Each row is followed by its class number.
[ 504  140  -28    0  171   83   21   39  229 -283 -195 -114 -267  391
 -289  279  225   87   23 -206   61  337   94   -7 -326  -68  184   52
 -267 -180 -216  -28  249   24  228 -155  137  201   68   67  121] => 10
[ 193   70  110  -27  100  -11 -321   -5  140 -110   88   87  123   34
   96   23    4   89   31 -231  132  119   76   76    0  -47  -16  216
  -98   -3 -223  -51   12  207  139 -286   34 -107 -359 -441 -221] => 9
[ 450  103  128 -205 -136  171 -266  -82   56   59   45  350 -303  289
  -74  191   92  343  383  103 -322  433   17  -51 -232  189  448  112
 -123 -221 -298  150 -330  142  -47 -168  210   22   30 -515 -398] => 5
[ 185 -133 -402 -133   52   37    7  202   96   80  -96  194  273    7
 -208  -29   43  250   99 -214 -175  416  110 -178  477  -14   22  358
  138 -283 -137 -187    8  115   12 -184  162 -303  111 -262 -253] => 2
[ 249  -71 -128  -50   76  156  -76 -123  218 -163   21 -113 -123   10
  -43  150  -26  -42  142 -229  -89  431   50   86  -53  -69 -158  104
 -192 -218  -70  150  -88   48  167 -135  -46   16 -131 -261   93] => 3
[ 295  237 -258 -216  181  157 -277  108  -74 -239    2 -131  105  196
  116  152  -26  164  211  196  280  162  175   55 -258 -125 -233  113
 -103 -147   16 -127  392  130   21  133  107  250  -24 -399    8] => 3
[ 103   33  -49    1  -23   41 -222   11  372 -277   -3 -347   37   31
  -40   14 -118   73   -7  135   33  146   51  -75 -358 -103 -130 -177
 -130 -236 -148 -139   23  223   67  -51    9   35  210  -13 -123] => 1
[ 282 -190 -664 -343 -245 -181  103  123 -191  -47  -88 -160  458  -76
   36 -219 -310  200  587 -222 -327  190  277  142  730    1  143  259
  496 -227  262 -177 -407  -88 -390  539  111 -199  520  148   74] => 6
[ 314  -51 -127   70   38  288  -71   24  147 -178   30  152  -21   38
   55   86   79  274  137 -261   15  251  203   15 -124 -150  -78  159
 -129  -65   18  109  123  199  205 -187    3   30 -162 -379   62] => 11
[ 779   72  113 -130   43  691 -199 -150  170  -27  188  202 -185 -423
  139 -329  -98  246  -14   39  -87  337 -301 -455 -174  -49  265  238
  272 -232  -62  -37  -11  -20 -148 -395   70 -209  -79 -568 -120] => 8
[ 182 -359 -434  181   81  390   21  188  159   -5 -127   59  209  305
 -143  175   80  244 -229  -55 -240   22  182 -240   35 -109 -312  155
 -359 -233 -268 -195  305  -42  246 -119   85  161  343 -457  140] => 9
[ 582  323  212  -63   53 -301 -110   69   35 -208 -127 -318   27  128
  -45  341  423  -75  408 -160  174  504 -106    8 -237  157  142   36
  -59 -246   -2 -104   76  232  240  369  152  191  -69   60  -35] => 5
[ 358   88  187   18   27    3   57 -146  190   30  -54    5 -205  -16
   -5  358  192   48    4  -54 -106  221 -205   58 -155   -2   87   -3
 -101 -228  -32   74  -29  -35  227 -178  -88 -183  -41  118   23] => 3
[  65 -310  320  -11  -95  246  458 -304  -80  -25 -180  217   -1  153
 -300 -149  323   66  180 -202 -427 -254   95   -6  152  -93  315   71
 -170  106  140  250 -428 -251  -46  -34   73 -196  355  192 -303] => 9
[ 350 -235  102 -151 -147  171  349 -147 -169  -41   81  278  -40  128
  -19 -417  -43  -31  209 -207   58  -62 -115   76   78  -95  218  245
 -218   42   53 -189 -411  -27  290  229 -123   67   60 -215 -340] => 8
[ 335  211  334 -172 -157  269 -302 -237  159   22  313  -21   74  300
  177   64   20   44  -67  -80   75  519    4  -73  -54 -181  -29  164
 -354 -298  168  420  259  126  177   35   83   36 -435 -723   71] => 11
[ 346   85  138 -208  -85  -59  -34   11   25 -263  -81 -173   29  254
  -31 -241   41  -20  257 -134  -44   96    3  124  -26  -31  169  111
 -155   82  258 -130 -189   10  -74  398  -22  166  178 -135 -196] => 1
[ 280 -187    1  -41  123  110 -127  -57   64 -303   -1  311   14   47
 -152  248   94  139  227 -154 -209   -3  106  -22  -33   -6 -284  227
 -254  268 -380  126 -148 -117  165  -63   -4 -114  290 -428 -101] => 4
[ 393  246 -332  -16   36    8 -477  188  276 -241  248 -145  397  193
  275  202   93  -79  -77   16  325  252 -143  111 -225 -154 -286 -127
 -363 -140 -194  102  573  192  475  163   76  351  -96  -95  -17] => 8
[ -59 -184    5 -192  -96   -8   62 -162 -174   23   40   21  129   -1
   31 -218   65 -120 -219  252  -79 -391  -73  140   24  118   -1  150
  197  214  312 -321  -18  -81 -187  163  -94 -326  111  -14  -37] => 6
[ 270    8  -85 -247   46  -37  126  162 -163   62  -26   94  270  396
   41  -19  -10   88  313 -100 -102  131 -196  -67  223  -67  376  280
  -21 -152   80  -41 -189 -124 -129  278  116   35   97 -148 -391] => 2
[-146   -4 -108  193  468  -70  103  157  230   22 -182 -431 -359 -186
  150  278  -62  145 -112 -315  171  446  120  200    8 -334 -310  134
 -235 -284  212   75   46  177  501 -554 -321  -78 -345 -307  266] => 3
[ 157  -82  124  -89  188  150 -210  -75   70 -156  174  135  189  150
  -15  -35  108  227  310 -219 -377   20  -37  275  125    2   46  245
 -160  -15  143 -107 -170   84  128 -129 -165  -71  127 -160  -40] => 9
[ 109   36   55   45  428  365  117 -134   49 -352  122   54 -579  -95
  -96   39  128  201  422  -90 -158  257  135   12 -331  -20  364  192
  -41  -35   73   50  128  154  138 -303   35  -28  -30 -350   24] => 3
[ 380   47  -12  -10  207   49   -7  190   12 -236 -273 -208 -257   67
    3  126  251  179  243 -307 -138  189  110  -43 -121    0  139  146
 -128 -224 -181 -497    3  217  123 -131  162  120 -101 -435 -186] => 8
[ 226  -82    4 -192  -11  -73   23  -15  -96  -97 -123  181  191  146
 -122 -124   39  128  154  109  -93  -13  -58   -3  224  -60  -63  174
 -156   44  220   -5  123 -183  -48  381  -92   38  331   89  -40] => 5
[ 337  152  -66 -116   -8   40    5   30   -2   84  -62   47 -132  277
  -35  208    3   64  223  -32    3  299  -41   88   37  -30  240  139
  -99 -328 -163   -7   10  109  201   53  168  -73  -17 -221  -80] => 5
[ 467  -86 -198  -91   -3  -39  312  117 -221  102 -190 -223  -33  235
  -69 -360 -183  -96  435 -103 -348   81 -161  167  212  168  222  100
  -93 -105  230 -128 -218 -247  157  394  141   77  496  144  143] => 0
[ 465  249   -1  131   40   82 -127 -112  285 -219  -57 -104 -229  111
   90  244  275    2   87 -249  210  233  -67  366 -236  -26  381 -160
 -236 -225  -23    4  214  302  253    3  116   35 -387   51 -238] => 2
[ 690 -301 -285    8  -76  129  179  151 -265  -14 -210  322  474   21
  -49    9 -206 -244   82  -10 -117   55 -159 -290  160   95 -250  117
  -31   60  -41  -58 -451 -261   11  518 -152 -137  436  -91  -67] => 10
[ -71 -270  319 -222  243  -30 -168 -111   74 -398  136  150  227   55
  -39  -43  175 -102 -265 -299 -176 -182  -44  -45  -36 -110 -487  168
  -96  321 -259   40 -198  -51 -315  -84 -353  -95  -44 -351 -267] => 8
[ 578   99  -94  -42  301  267    5   25  222 -239  -15 -127 -285  193
   46  367  116  136  144 -174 -142  258  -58   21  -24 -152   16   21
 -283 -366  -31  -49   53   -3  193 -201   77   48   38 -230  103] => 10
[ 422  -64  -15   26  133   38   94  136  123 -187 -246  283  -37  297
 -117 -157  -87  -45  443 -119  190   -9 -105  280  342 -129 -299  221
 -502  312  200  334  -62 -305  104  283  131  210  167 -139  -37] => 2
[ 288 -152  127 -143   77   -2  219   -2  -26  -61   33   -8  117  -20
  -19 -357 -174   23  177 -120  -99 -113 -220  -10   40  -10 -153   79
   67   -6  361 -294 -144  -20  -28  205 -118  -51  236  258  175] => 4
[ 248 -186   20  -64 -418  -59 -141  -33 -112 -271 -105   37  -62   -9
  -35 -117  120  -74  401   66  -20 -236   91  -34   81  240   10   18
  -70  412   27 -460 -423  -49  -36  609 -165  163  238 -287  -24] => 8
[ 330  -49 -430  -60  369  251   12  262  241 -269   44  222 -681 -422
 -194  155   89  284  423 -259 -288   88   36 -165  -35   34  -79   68
  279  -49 -245 -572 -424  -11   27 -297  -98 -199  319 -161  -36] => 3
[ 535  -97  513    1 -380  252  126 -262   78 -262  189   57  -88  154
 -227 -266   25 -125  397 -373 -603 -198 -136 -185    1   78  285  -73
 -161  154  245 -260 -653   42   87  151 -175  141  674  127  157] => 2
[ 159  -66  339  -89   79  261  343   -3 -151  -50   27  403  270  380
 -239 -181  236  131  278 -254  -41 -104  109   77  279 -186  -38  230
  -72  -51   39  -96  -90 -263  121   51  -52 -176  323  231   44] => 9
[ -39  -64  -25   80   -6  -88  323 -186  -83  -40 -383 -188 -126  -38
  131  165  127  264   35   36   23 -195   87  282  -60  -66  581   70
  108  -26 -126  -77  113 -328 -147  124   64 -132  -87  162 -302] => 1
[ 356  -69 -205   78  147   23 -122  234  123   99 -197  -35 -380  226
   61  418  319   21  -16 -129  103  511  -42  221 -356   15 -131   39
 -212 -410  -93   80 -128   81  258 -136  -38 -151 -402 -103   57] => 6
[ 324 -220   69  -57   -2    7  184  -62 -203  -12   39  232  280   85
  -21 -259  137 -246   63 -168 -399 -261  -22  144  125   97  -81  134
  -55  145   47  -78 -226 -106   12   38   49 -265  301   14 -187] => 5
[ 296  -30 -131 -182  -11   73  291  -72  -94  -83  -91  118 -143   49
 -162 -150  -89   71  282 -263   67   47  181  111  136  -79  187  189
  107  -26  214 -297 -238  165  -15   75    2  -15  -30  -43  -67] => 3
[ 159  -97  318 -177   55  -94  101   61  -45 -269  -90  -46  312  249
   -5 -358  -16   32   -5 -213  -89 -190  -56  -17  122 -182 -102  253
 -116  210  346 -212  -73  -96 -119  218 -163   73  232 -142 -150] => 6
[  20 -123 -255 -318 -214 -127 -323  160  350  -18  -52  -29    4  362
  116  177 -266  342 -459 -273  -69  546   83 -197   39 -554   36  617
 -330   43  153  562 -101 -196   54 -145 -467  -88  -74 -899  -12] => 11
[ 421  -59  -72   14 -115  260   74  -74  252 -240   24  120 -408   46
  184  142 -157  197  401 -121 -159  148 -132   66 -201  -88  167 -103
 -246 -262  -47  -38 -359  -59  202  -71  -19  128  -63  -61  -44] => 0
[ 241  -62  -50   47  261  267  108  184  -76   57  -83   88 -128  195
 -122  159  -23  216  332 -174 -230  -41  -47  -32  308   -1   -2  227
   12 -264  -50 -376  -84  249    7 -174   41  -63   97 -287  157] => 11
[ 234  -52  126  174  133  114   25   19   35  210  -62  -38 -186  164
  -42  227   39  143  104    0  -24  273  -47   47 -146  -78  -91  175
 -297 -431 -162  172  -50  -46  158  -57   87   58 -122 -204   42] => 1
[ 276   86  135 -334  152  121  157  -34 -113 -298   -2   26 -120  390
  -66 -194 -110  -87  169 -171  -60 -164 -118   92 -101 -207   60  175
 -153   14  276 -158  -22   46  -52  202  -10   22   29  -85  -30] => 0
[ 210 -218 -283 -153  207  144  274   80 -289 -160   25   51   27  343
 -223 -180  176    1  287   12   10 -265  216  152  -62   71    9  145
   44  -11  169 -304  -43  386 -133  275  123  -47  295  -92 -154] => 11
[ 229  -91   81 -164    7  141  241  -24 -242   31  137  199  203  285
 -124 -285   67  -85   89 -166  -80 -108   55   97   59  -18   91  199
  -59  106  303 -125 -189  110   52  148   16  -56  206  -75  -98] => 4
[ 146  -95 -371  -98 -167  277  -52  -19  205 -240  -21   52   36  180
  -22   66  -96  130  127 -128 -126  113  183   79 -100 -159  -80  211
 -186  -41  -64 -197   10  148  282 -110   74   63   74 -410  -21] => 7
[ 236   -1 -213 -108   70  102 -286   68   91  -21   84  -77  201  323
   14  165 -137  134  -42   74  149  234   62  149  -87  -90  -87  264
 -104 -134   58  -90   38  260  145  -75  -39   14  -21 -457   87] => 6
[-109 -506  -18   96  246  -28  353 -100  -59  138  -66 -179  116  -97
   27 -121 -149  -88 -476 -608 -339 -409  111 -161  270 -246  216  102
   84  228  -68  159 -563  398 -171 -695 -128 -393 -146 -419 -472] => 4
[ 532 -128 -277  -51  197  178  -97  -30  135 -117 -173  297  -63 -123
  -92  383  -59  317  223 -241  -91  207   58   61  186 -234 -180  325
  -79 -291 -143   30 -208   98  -55    7  -26 -209  -85 -419 -156] => 5
[ 220  -14   69 -183    3   52   84  -39 -109 -218  -14   92   42  204
  -33  -46  161  -25  160 -199 -142 -182   17  201   -4  -54 -141   82
  -81   91  157 -213 -105   62   11  188 -121   28  166   77  -18] => 7
[ 135  152 -243 -122  265   74  -41   47   39  167  -14  -21  -40  170
   65  379   -7  124  119   54  222  438  -28  319   80 -131  -20  184
   14 -281  143  205  128  120  214  -81  -80 -285 -268 -194  145] => 3
[ 585  255  -92  -91  205  299 -128    8  -56   58   88  540 -292  213
  -90  376 -214  195   85  177  342  288  -88  -45 -155  -91  191  142
   -6 -201 -355  181  102   20   45 -114    9 -109   -7 -104   71] => 7
[ 260   35  -23  -24   27  137 -118   22  100  -75   83   56  -10   97
   85  165   88   82  212 -122  -30   85  -87    0  183  -95  -25   95
  -79 -171  -90    8   50   -6   70   33   20 -138  -47 -213   -8] => 2
[ 324  -50   54  -91 -112   -3  256  126 -132 -137  -21   94  105  280
  -21 -300   82  -75  399 -316  -20  -78   59   71   54  -46  105  138
   -6  191  197 -154 -238  -58  134  264   26  -44  226   16  -38] => 2
[ 216  -16  -16   68  144  326  102 -163   61  -85 -135  -11 -234  -59
  113  105  -33  248 -114  166    4  210  101  -96 -361   46  314  178
 -111 -131  401 -219  239  148   33 -100  156   90 -240 -584   30] => 9
[ 395   -4  158 -212  -84  206 -115    8  -29 -149  272  200  269  477
    5 -155 -106 -113  282 -222   -6  104 -108   17    9   21    4   38
  -73  -17 -111    6 -288  216  -36  103  -89   96   24 -162  -67] => 11
[ 437   13 -105   -7  141   30   94  107 -133   51 -159   59  -13  279
   14  117  154   40 -184 -248  103  136   92  172  -58 -215  155  287
 -263 -262 -144  -26  130   87  189  -88   41  -54 -117 -265 -213] => 8
[ 169  -22   97   65  175  109 -155   -7  117 -172 -110   -3   58  245
  -35  103  -17  119  -11 -105   67  -41  -64  172 -120 -164  -42  118
 -234  -28 -140  -51  170    5  132   -8  -67   27 -103 -154  -49] => 6
[ 311 -104   18 -250    5  -99   61   70 -150  -54 -186   13  360  141
 -165 -408 -224   86  512 -109 -176  -33 -186    0  233   48   -9  281
   69  114  116 -222 -232 -105  -23  213   42    1  388  133 -104] => 2
[ 701    1 -346 -247  299  127  242  213  -37 -319  -61   95 -357  679
 -318  309  116    2  341 -222  372  216  117   25   -2  -34  159  313
   -4 -227  -21 -356  -51  415 -230  264  131  235   30 -178  169] => 7
[  39  273  533 -252  247    0  136 -170  104 -350  173 -236 -244  130
  149 -340  -62  311  280 -303   17  189    7  232 -330 -139  174   85
  -91  -33  489 -168  277  185  113  -94   10  340 -188  -29  159] => 4
[ 535   44  513 -162  113 -189 -111   48 -167  -24  168  162  322  115
 -212 -498 -178  172  699 -181 -102   24 -291  -48  150  124 -177  200
  -11  -32   78 -263 -179  328  163  331  -57  156  258  230   -7] => 1
[ 536   77  -54 -180   57   55   26   61  -22  -89   40  101  219  322
   90  123  159   -1  207  -15   93  -65 -149  192  263  -80 -185  145
 -133 -165  349 -218  134   82   26  701   71 -204 -102 -324  -67] => 0
[-197 -156 -237  230  481   -9  411  312 -367 -176  -39  192 -176  -78
  -59 -269  111 -409 -153 -161   95 -524   42   47   60  -67  -92  257
  -85  226  269 -336  221  -20 -135 -107    0  115   43  214  -35] => 2
[ 198  103  147  -67  -34   21  274  -53 -390  108  -59  385   37  272
 -211  123  287 -146   73 -158  -30  160   27  272   -9  153    5  135
   16 -107  -75  217   61  259   85  280 -101  -73  127  163  -39] => 3
[-601  -29 -141 -112  162  104  181 -239  -60 -278  -57  -21  -71   41
 -109  124 -314   55 -146 -135 -227 -590   57   57  362 -575  518  458
   28  538  889  189  142 -228 -591  497 -256   29   14 -283  162] => 2
[ 232  -92  -47   99  458 -181   70  422  119  247 -308 -205 -113  198
 -112 -227 -181  168   13 -245  -80  320 -378 -119  133 -218  175  405
 -250 -259  173  -53  152 -297  225 -146   23   56 -102   34   51] => 6
[ 265   32  119 -217  -82 -136  103  -26  113 -168  -74   67  126  188
  -25  -36  172  219  171  -37 -109  -17  -29   38  144   98  187   59
   78  104  222 -175   52 -128 -128  268   49   -1  286  159  -11] => 9
[ 315  143  433  -74  124  108  -25 -168  122  -14  184  386   69  323
  -94  405  228   46    2 -227   39  245  -26   79  -45  -10  -96   92
  -67  -34 -267  170    5   -7  159 -392   44 -246 -184  -69  107] => 2
[ 173  -83  -53  -34 -209  -93  463 -138 -193 -130 -263 -232  152   15
   -2 -338   69 -143   83 -203 -223 -380  278  233   35  -11  321 -122
  106   65  259 -380 -123   13  -34  129  189  -83  337  360 -182] => 5
[ 211  262  108 -321 -239  -60  -62 -153  -73 -197  359   46  628  343
  285 -100   -1 -214  244   58 -106 -152 -319  192  303 -148   -1   40
 -228 -171  231  224  443  168  281  275  158   59   75  315 -112] => 10
[-342   -8  251  -19 -453  250 -121 -296    7 -301  397  431  174 -103
  137 -245  129  243  305   30 -216  -14  379  264  138  145  194  -41
  103  -28 -429 -145  -77  -10  101 -245  -44 -140  205  -45 -339] => 6
[-103  -83 -139   57  156 -150  158  165   19 -104  -23 -192  -75  422
  247   33  267   59 -111 -328  139  -66  192  469   -1 -122  178   -7
 -296 -112   71 -262   65  362  271 -232 -129   52 -278 -183 -337] => 2
[ 399  167 -878 -193  157 -207 -309  257   32  191   -1 -294  394  177
 -129  278   79  243  266   30  290  492  308  256  231  171  146  237
  296  -56  159 -342  276  195  190  132  364  -20    9 -160  221] => 2
[ 352  -60  106 -148  -35  142  134   63 -167 -140   89  183   90  282
 -129 -346   84  -21  155  -78  -65 -125   84  -85  -59   45  139  132
  -28  226    7 -249 -135   31    6   59   52  133  382 -150  -92] => 8
[ 549 -137  306 -112 -113   97  267 -198 -119 -329  -45    8  -63  -79
  -60 -243   89   61  590 -281 -284 -122  -40 -293  185  162  142  -96
   46  182  -69 -172 -341  -93  -25  151  102  148  449   67  -70] => 2
[ 391 -401  -89 -191  200   48   66  -11  -90  -80 -186  286  191    5
 -176  -73 -186  171  346 -122 -156  -20   22 -115  392  -20 -211  380
   29  343   90 -139 -499 -285 -131  -95 -221 -205  175 -289   13] => 3
[ 290 -117  -56 -119  -86  284  209   86 -547   43   -3  213 -340  202
 -277 -191  206  -82  173  276  270  -43  206 -541  -62  162  120    8
  155 -200  -47 -462  102  126 -168  304   30  134  163   37  260] => 5
[ 206  -80  -15 -256    8  121    2  -44 -111 -235  -84   32  180  185
  -81 -230  -49   11  187  -82  -14 -175   13  -55  218  -85   53  179
  -24  194  132 -119  -53  -98 -116  232  -47   21  233  -95  -37] => 9
[ 460  177   30  -24  199  200 -384    0    5 -342    1 -155  136  325
 -111  629  365 -124  341 -137  -81  -76  -20   17  -75   67 -124  -98
 -143   11 -162 -436   83  230  188  128   56  -27   -4 -182  231] => 2
[ 179  137   15 -189  368 -221   27  178  -44 -114  167  275   32  307
    2 -122  -91  -90   68   29  295  227 -169  148  161  105  157  -17
   75  -22  143   49   93  -23 -372  745  -88 -166 -173  -51 -262] => 0
[  67 -124  248 -209 -498  123    0 -250  136 -217  -27  -42  242  -16
  201 -514 -164   28  212 -167 -140 -234  -64  202  216 -246 -488   65
 -293  -21  189   88  -47 -170  216  224 -109   49  171   35   49] => 9
[ -24  118  451   -9  162  105  -39 -291  153 -501   40 -339  -24  123
  122 -121   20  125   45 -315 -234 -563  -58  239  -83 -293  228  -65
 -351  322  374 -314  154  138   16  -48 -135  499  -57  -43  -99] => 1
